[[219 209 105 120 128 119 204 198 117 104 223 207 161 190 172 133]
 [220 213 123 133 133 138 202 161 136 118 114  41 139 140 122 125]
 [209 186 174 155 157 163 184 107 155 178 140 132  98  93 183 150]
 [203 151 107 111  95 106 204  97 108 135 164 131 210 187 149  98]
 [100 132 151 150 171 154  89 125 152 138  99 148 150  97 196 170]
 [ 60 128 116 133 147 136  11 148 134 104  17  84  79  58 140 162]
 [ 76  86 181 156 150 151  48 147 146 172  95  91 182 128 117 155]
 [239 237 125 120 127 131 250 138 128 122  76 121 125 110 222 118]
 [ 96 123 180 161 155 156  64 135 131 169 113 193 196 111 191 181]
 [177 173  95 111  93 102 175 119 111 128  59 151 156 140 116 102]] >> 133

[[111 119 117  93 113  97 114  75   1 130 138 146 118  95 138 138]
 [129 124 118 180 104 191 119  99 115  96 100  38 125 133 120 117]
 [111 121 123  90 101 128 128 105 127 144 124  87 129  80 127 145]
 [124 130 110 153  82 166 122 112 179 120  78  98 103 139 155 129]
 [137 120 111  90 121  83 129 152 152 118 113 153  98 236 111 151]
 [127 129 118 121 103  92 117  50 138 109 133 190 128 119 128 111]] >> 138

[[  81  182  -53  -13   53  510  352  395]
 [  44   75  179   66   68   57  145  451]
 [ 157  140  151  238  164  110 -450  133]
 [  68  126 -811  -79   99  150  148   49]
 [ 264  211  371  -30  206   27 -195  -75]
 [  40   22  192  131   13 -103  236  411]
 [ 230  194   42   45  145  107 -275  291]] >> 395

[[ 552  608  382  426  121   70 -105   52  149  253 -121  141 -286]
 [  19  555  381  386 -241 -518  355  149 -518  872  254  931  337]
 [ 453  361  663  869  380  286  732  -75   -4  245 -316  694 -775]
 [ 405  349  422  702  -68 -150  188 -142  -20  915 -123  620 -329]
 [ 346  527  596  555  149  232  792  115  -80  453  -84  811 -337]] >> -286

[[  1 -40 -19  -4  28  27 -16  -5]
 [-21   6   6 -33   7  47 -24  23]
 [ 31   4  -9   9   1  47 -11 -11]
 [ 23   1  -9 -44  27   9 -30   8]
 [ 12  46 -17  -9   3  27   3  20]
 [ 40  11   5 -24  -7 -12   1 -19]] >> -5

[[52 64 62 28 65 48 67 48 37 61 53 59 54 63]
 [71 64 77 63 60 58 53 75 39 58 46 64 42 62]
 [63 58 52 64 42 46 59 44 46 57 62 66 47 59]
 [70 61 60 15 82 67 62 58 32 65 67 64 55 57]
 [54 57 66 52 91 74 68 74 77 61 74 60 74 64]
 [64 69 47 83 83 50 69 50 53 66 48 53 58 59]
 [71 56 65 79 52 66 68 74 75 60 50 63 59 62]
 [89 48 49 32 64 58 81 75 82 59 73 62 74 60]
 [74 56 44 59 50 49 72 85 34 60 64 63 56 65]
 [49 47 61 36 72 66 58 56 88 54 78 62 55 57]
 [31 51 57 60 48 96 64 65 74 69 71 56 65 60]
 [40 57 49 76 55 70 53 54 90 74 64 62 55 64]] >> 63

[[60 61 44 25 72 63 73 66 75 34 79]
 [59 57 41 74 55 83 29 34 23 49 80]
 [49 41 45 72 40 30 46 52 71 31 45]
 [48 47 65 56 59 57 70 48 89 44 71]
 [40 53 50 56 11 59 62 64 40 54 44]
 [67 41 35 39 75 67 54 68 77 58 55]
 [56 22 48 56 38 32 62 36 41 49 34]
 [37 70 42 47 36 93 55 51 86 67 88]] >> 79

[[705 752 310 713 475 736 709 546]
 [681 627 672 446 633 237 729 607]
 [582 662 755 215 744 563 468 406]
 [523 679 740 820 601 660 907 580]
 [677 655 734 758 555 614 700 540]
 [603 508 805 508 615 553 658 735]
 [698 518 292 605 517 611 516 558]] >> 546

[[5 5 4 6 3 6 6 5 4 4 7 7 6 4]
 [6 4 5 6 5 4 6 6 4 5 7 5 6 4]
 [6 4 5 4 5 2 6 6 4 5 6 3 6 5]
 [6 3 6 5 6 2 7 6 4 5 7 3 6 4]
 [5 4 5 6 5 4 5 7 4 4 7 5 5 4]] >> 4
---
14,-4,-12,7,-11,15,18
31,-26,-14,0,12,-49,-22
-> 12

3262,8316,3453,6620,6886
6756,1055,1985,2970,2079
-> 1985

-250,-456,-329,383,252,500,51
-174,-740,-240,-692,338,-386,570
-> 338

87,87,18,15,90
42,50,58,79,34
-> 58

142,177,108,221,110
32,151,96,82,57
-> 96

34,129,58,180
176,105,207,48
-> 105

583,397,548,982,710,972
81,804,214,393,332,353
-> 393

56,63,52,62,46
89,48,41,18,68
-> 41
---
[ 2.153 -0.268  0.732  6.806 -0.149  1.729] gives -0.149

[[ 0.145  2.809 -5.853  3.373 -3.764]
 [-4.436  2.431 -4.854  5.478 -7.491]
 [-0.322 -3.367 -5.062  5.124 -1.487]] gives 3.373

[[-5.196  0.260 -3.387 -0.017]
 [-4.315  6.473 -1.052 -0.950]
 [-4.199 -1.898 -3.668  0.505]] gives -3.387

[ 0.517  0.363  1.040 -5.626  1.139 -0.892  1.573] gives -0.892

[-0.508  6.438  3.649  0.987] gives 3.649

[-0.378  4.408  7.270 -5.687  0.834  2.007  1.161] gives 2.007
---
-46	20	-30	-13	-45
11	-32	7	40	-31
-16	-4	23	-43	4
| 7, 40

89	70	107	58	131
179	127	39	210	32
139	119	46	177	29
| 39, 210

8	2	3	4	4 | 3, 8

230	709	892	42	388 | 892, 892

-269	-256	-169	-420	248	661	-671 | -420, 661

672	42	857	646	65 | 857, 857
---
167	-185	-217	-49	-108	103
584	-278	43	343	175	247
-68	-135	831	696	-154	-713
| 167

-30	-31	-6	-18
-27	5	23	12
-18	-11	28	6
| -30

4	3	3	1	8	5
4	4	6	5	1	5
3	1	4	3	8	4
| 4

8	3	8	3	2	2	7
3	4	4	4	4	4	4
4	4	4	3	4	4	4
| 8

682	282	207	577	508	458
312	293	548	571	285	721
601	838	199	430	518	610
| 682

-9	-4	-16	-26
-8	-29	34	-12
-35	-14	-27	17
| -9
---
[-1.500 1.663 -1.529 6.407 -2.189 -4.375 3.641]
[1.418 6.703 -4.122 1.829 1.389 -4.347 3.438]
[1.205 4.360 -4.807 -5.363 1.887 -2.294 -0.592] → -1.500

[2.778 -3.318 0.355 -0.813 -1.102 2.290]
[2.699 -5.233 -5.311 5.325 5.071 4.608]
[2.609 -1.354 -4.995 3.569 3.430 -0.725] → 2.778

[3.217 2.113 2.652 -7.354 3.152 1.248 2.630]
[2.941 4.810 -0.867 -6.232 6.142 -5.453 -2.934]
[3.680 6.304 -0.877 -4.787 5.008 -5.377 -1.804] → 3.217

[4.803 7.288 6.175 3.323]
[-6.406 -4.320 -6.022 -5.992]
[-0.575 -4.617 -2.541 -4.640] → 4.803

[-5.482 7.184 6.998 6.184]
[-5.627 7.047 6.019 5.887]
[-3.508 4.898 5.517 4.581] → -5.482

[5.003 -2.850 -3.453 -1.999 1.979]
[-2.394 1.162 3.238 0.133 2.313]
[2.225 -2.384 1.562 -2.246 5.344] → 5.003

[5.209 -2.008 -4.331 -2.636]
[3.192 -0.420 -1.831 1.827]
[-5.311 1.737 0.837 -6.616] → 5.209

[-4.629 0.091 5.812 1.288 7.322]
[-5.293 -1.725 1.198 -3.726 2.926]
[2.381 -3.329 -0.594 5.147 5.384] → -4.629
